Here is a tiny trained network, its code and every weight. The questions are about switching its units off for an input and a class, where a switched-off unit gives its printed mean instead of its output.

import numpy as np


def w(rows, s, z=0):
    codes = np.array(rows[::2]) - 128.0
    scale = np.full(codes.shape[1], s)
    scale[-1] = z or s
    return codes * scale


def f(y):
    return np.maximum(y, 0)


def log_softmax(a):
    a = a - a.max(-1, keepdims=True)
    return a - np.log(np.exp(a).sum(-1, keepdims=True))


def net(x, mask):
    res = np.array(x, float).reshape(1, 7) / 4 @ E
    y = f(res @ A[0][:, :-1].T + A[0][:, -1])
    res = res + np.where(mask, y, B[0][:, -1]) @ B[0][:, :-1]
    return log_softmax(res[-1] @ U[:, :-1].T + U[:, -1])


A, B = {}, {}
E = w([
[155,60,87,71,205,190,188,196,187,80],'x0',
[129,129,128,134,121,129,132,128,135,125],'x1',
[51,104,255,82,90,66,86,221,197,154],'x2',
[235,73,114,98,87,49,73,86,183,91],'x3',
[91,80,75,88,25,94,212,162,71,128],'x4',
[50,36,100,136,151,117,138,51,184,216],'x5',
[142,71,193,188,181,51,193,106,90,74],'x6',
],0.0098)
A[0] = w([
[106,202,146,216,76,95,81,59,43,161,24],'N1',
[145,81,187,218,217,65,209,104,46,77,95],'N2',
[195,73,97,127,65,92,95,103,148,93,67],'N3',
[151,77,79,75,245,198,197,201,170,68,36],'N4',
[96,86,48,77,44,101,215,162,48,126,54],'N5',
[189,147,15,204,158,179,153,71,53,125,3],'N6',
[57,100,119,144,164,126,140,64,154,173,54],'N7',
[152,131,149,166,203,170,75,133,143,123,23],'N8',
[179,184,133,136,104,156,117,177,45,76,49],'N9',
[69,164,94,177,173,191,175,134,37,136,85],'N10',
[157,195,161,173,255,161,67,91,198,136,67],'N11',
[158,162,181,113,114,109,106,208,110,84,141],'N12',
[177,221,129,136,139,139,130,163,76,65,27],'N13',
[51,142,210,144,138,169,153,205,117,173,87],'N14',
[137,188,52,101,99,220,86,130,130,181,61],'N15',
[99,68,103,146,141,143,131,53,147,197,54],'N16',
],0.0095,0.0046)
B[0] = w([
[127,200,176,49,117,68,206,70,133,151,214],'N1',
[103,163,63,91,18,224,76,158,181,158,242],'N2',
[202,119,128,143,165,169,101,90,124,109,193],'N3',
[140,208,167,55,126,69,188,85,131,154,243],'N4',
[108,145,203,190,138,197,121,144,49,90,232],'N5',
[131,111,172,164,140,11,75,253,158,173,247],'N6',
[96,79,69,110,172,122,150,117,129,105,193],'N7',
[125,141,148,144,119,171,147,156,72,113,171],'N8',
[92,82,64,143,180,126,177,110,127,111,190],'N9',
[215,96,142,163,141,126,76,41,166,92,209],'N10',
[116,108,177,175,104,182,145,153,48,89,222],'N11',
[90,76,78,135,170,104,138,127,147,139,189],'N12',
[78,81,77,129,186,132,162,108,150,115,189],'N13',
[192,101,155,161,152,114,78,102,180,120,204],'N14',
[114,138,81,86,44,187,87,139,157,158,201],'N15',
[74,97,79,127,193,104,175,103,108,90,201],'N16',
],0.011,0.015)
U = w([
[63,82,48,139,185,122,177,109,120,118,97],'0',
[138,211,165,71,122,94,199,92,116,146,102],'1',
[105,135,172,180,109,178,138,143,14,109,98],'2',
[124,92,166,148,134,61,77,190,166,152,254],'3',
[99,154,67,103,54,193,96,129,166,147,95],'4',
[248,99,122,158,153,136,88,50,148,104,117],'5',
],0.015,0.0078)

Each question gives the input, the list of numbers given to net, and the class t.
The units are the neurons (one row each of A and B). Each row of codes is followed by its name. A weight is (code - 128) times the scale printed after its matrix; where a second scale follows, it is the last column's (A, B and U).
mask holds one flag per neuron, in row order. A switched-off neuron (its flag False) gives its mean, the last column of its row in B, instead of its output. The means were averaged over made-up inputs and are rounded, as every weight is.
A unit's drop is (log p(t) with every unit on - log p(t) with that unit switched off) / (log p(t) with every unit on - log p(t) with every unit switched off).
The circuit of an input: a set's keep is (log p(t) with only the set's units on - log p(t) with every unit switched off) / (log p(t) with every unit on - log p(t) with every unit switched off). Starting from the 12 units with the biggest drops (on a tie, the unit counted first), units are removed one at a time, each time the one whose removal leaves the highest keep (on an exact tie, the one counted first), for as long as the keep stays at least 0.8.
units of the circuit, in order: the units of the circuit, biggest drop first
unit that matters most: the unit with the biggest drop
k most important neurons: the k neurons with the biggest drops, biggest first
drop of u: that unit's drop, to one decimal
input [2,-7,2,-2,7,-5,-7], class 2: 2 most important neurons	N5, N2
input [-4,7,7,8,7,-1,4], class 5: units of the circuit, in order	N3
input [0,-3,0,0,-1,1,3], class 4: 2 most important neurons	N6, N5
input [-8,-1,7,-3,-1,-8,4], class 0: 4 most important neurons	N12, N9, N4, N13
input [-3,8,-2,-8,-7,3,-5], class 5: 4 most important neurons	N10, N14, N5, N2
input [-4,0,6,8,8,1,2], class 2: 2 most important neurons	N5, N10
input [-5,-3,8,-8,2,-5,-3], class 3: 2 most important neurons	N14, N3
input [-4,3,6,-7,4,2,-2], class 5: units of the circuit, in order	N14, N6
input [1,-7,-3,-8,-4,1,-6], class 5: 2 most important neurons	N10, N2
input [-6,-5,8,-4,-8,-7,-3], class 2: 3 most important neurons	N11, N6, N8
input [-7,1,5,4,7,-1,7], class 1: 3 most important neurons	N1, N11, N15
input [-6,-3,-1,0,0,2,5], class 1: 2 most important neurons	N1, N15
input [-6,0,7,-4,8,3,-3], class 2: 2 most important neurons	N5, N6
input [-7,5,0,-1,-4,1,-5], class 1: 2 most important neurons	N1, N2
input [0,4,5,7,1,0,-4], class 5: unit that matters most	N6
input [-6,-8,3,1,4,-2,-6], class 1: 2 most important neurons	N2, N1
input [8,-3,-3,8,-8,-8,-7], class 0: units of the circuit, in order	N13, N9
input [-1,7,3,6,2,8,-3], class 0: drop of N12	0.0
input [1,-4,3,-4,6,-7,-3], class 0: drop of N11	0.1
input [-7,0,-8,-6,-6,6,2], class 3: drop of N4	0.5
input [4,-6,-5,-3,-8,-5,4], class 2: units of the circuit, in order	N11
